Below are the code and all the weights of a small trained network. Each question names an input and a class and asks about switching units off, where a switched-off unit gives its printed mean instead of its output.

import numpy as np


def w(rows, s, z=0):
    codes = np.array(rows[::2]) - 128.0
    scale = np.full(codes.shape[1], s)
    scale[-1] = z or s
    return codes * scale


def f(y):
    return y / 2 * (1 + np.tanh(0.7978845608 * (y + 0.044715 * y**3)))


def log_softmax(a):
    a = a - a.max(-1, keepdims=True)
    return a - np.log(np.exp(a).sum(-1, keepdims=True))


def net(x, mask):
    res = np.array(x, float).reshape(1, 7) / 4 @ E
    y = f(res @ A[0][:, :-1].T + A[0][:, -1])
    res = res + np.where(mask, y, B[0][:, -1]) @ B[0][:, :-1]
    return log_softmax(res[-1] @ U[:, :-1].T + U[:, -1])


A, B = {}, {}
E = w([
[123,124,131,120],'x0',
[228,189,58,35],'x1',
[128,131,125,130],'x2',
[149,142,122,151],'x3',
[253,5,223,110],'x4',
[126,125,130,125],'x5',
[127,214,255,76],'x6',
],0.0061)
A[0] = w([
[122,177,203,135,33],'n1',
[147,101,160,115,57],'n2',
[130,158,158,110,30],'n3',
[41,97,244,251,97],'n4',
[138,129,165,122,83],'n5',
[104,44,32,151,58],'n6',
[170,99,171,134,3],'n7',
[186,84,220,148,118],'n8',
[150,171,172,50,211],'n9',
[118,161,196,96,37],'n10',
[80,206,236,132,150],'n11',
[177,150,82,63,49],'n12',
[33,230,107,141,75],'n13',
],0.011,0.0045)
B[0] = w([
[142,151,177,179,154],'n1',
[144,100,161,114,141],'n2',
[133,155,189,150,124],'n3',
[160,234,111,71,254],'n4',
[135,96,159,141,135],'n5',
[100,136,178,237,190],'n6',
[98,73,203,86,149],'n7',
[111,54,93,86,240],'n8',
[116,157,66,160,230],'n9',
[142,117,203,196,153],'n10',
[88,104,97,212,232],'n11',
[107,220,207,94,167],'n12',
[168,2,165,46,237],'n13',
],0.019,0.0071)
U = w([
[151,56,176,79,89],'0',
[116,143,169,255,71],'1',
[136,140,57,130,255],'2',
[164,238,173,73,71],'3',
],0.0084,0.0071)

Each question gives the input, the list of numbers given to net, and the class t.
The units are the neurons (one row each of A and B). Each row of codes is followed by its name. A weight is (code - 128) times the scale printed after its matrix; where a second scale follows, it is the last column's (A, B and U).
mask holds one flag per neuron, in row order. A switched-off neuron (its flag False) gives its mean, the last column of its row in B, instead of its output. The means were averaged over made-up inputs and are rounded, as every weight is.
A unit's drop is (log p(t) with every unit on - log p(t) with that unit switched off) / (log p(t) with every unit on - log p(t) with every unit switched off).
The circuit of an input: a set's keep is (log p(t) with only the set's units on - log p(t) with every unit switched off) / (log p(t) with every unit on - log p(t) with every unit switched off). Starting from the 12 units with the biggest drops (on a tie, the unit counted first), units are removed one at a time, each time the one whose removal leaves the highest keep (on an exact tie, the one counted first), for as long as the keep stays at least 0.8.
circuit, biggest first: the units of the circuit, biggest drop first
k most important neurons: the k neurons with the biggest drops, biggest first
drop of u: that unit's drop, to one decimal
input [6,-4,6,6,1,-8,-7], class 1: most important neuron	n6
input [-1,6,7,1,-7,-7,8], class 1: 2 most important neurons	n11; n9
input [-5,-1,4,1,-7,3,-6], class 0: 2 most important neurons	n13; n11
input [-4,-7,6,-6,-8,7,-3], class 0: 2 most important neurons	n13; n9
input [-3,-5,1,-6,-6,6,4], class 0: 2 most important neurons	n13; n9
input [-5,-8,6,2,-6,1,4], class 3: 2 most important neurons	n4; n8
input [8,-8,-3,2,-7,-3,-6], class 3: 3 most important neurons	n4; n8; n11
input [3,-8,-7,6,2,5,-7], class 3: 2 most important neurons	n4; n11
input [4,5,-4,-6,-1,3,0], class 3: circuit, biggest first	n11; n8
input [2,0,0,-8,-4,-2,-5], class 1: 2 most important neurons	n6; n8
input [4,-7,-2,-5,5,2,0], class 3: 2 most important neurons	n4; n13
input [-6,6,-2,3,1,2,-2], class 3: 4 most important neurons	n12; n11; n8; n13
input [8,-8,1,-5,6,-6,4], class 3: 2 most important neurons	n4; n13
input [-5,6,-5,6,0,7,0], class 3: circuit, biggest first	n12
input [-7,-4,-3,-4,-8,7,7], class 0: 2 most important neurons	n13; n6
input [-3,-7,1,7,5,-8,-6], class 3: 2 most important neurons	n4; n11
input [3,2,5,8,0,3,-8], class 1: drop of n6	0.5
input [4,7,6,4,2,-7,1], class 3: drop of n12	1.0
input [-5,2,-2,6,5,1,-6], class 1: drop of n11	-0.2
input [2,0,-1,-7,-6,3,4], class 0: drop of n13	2.2
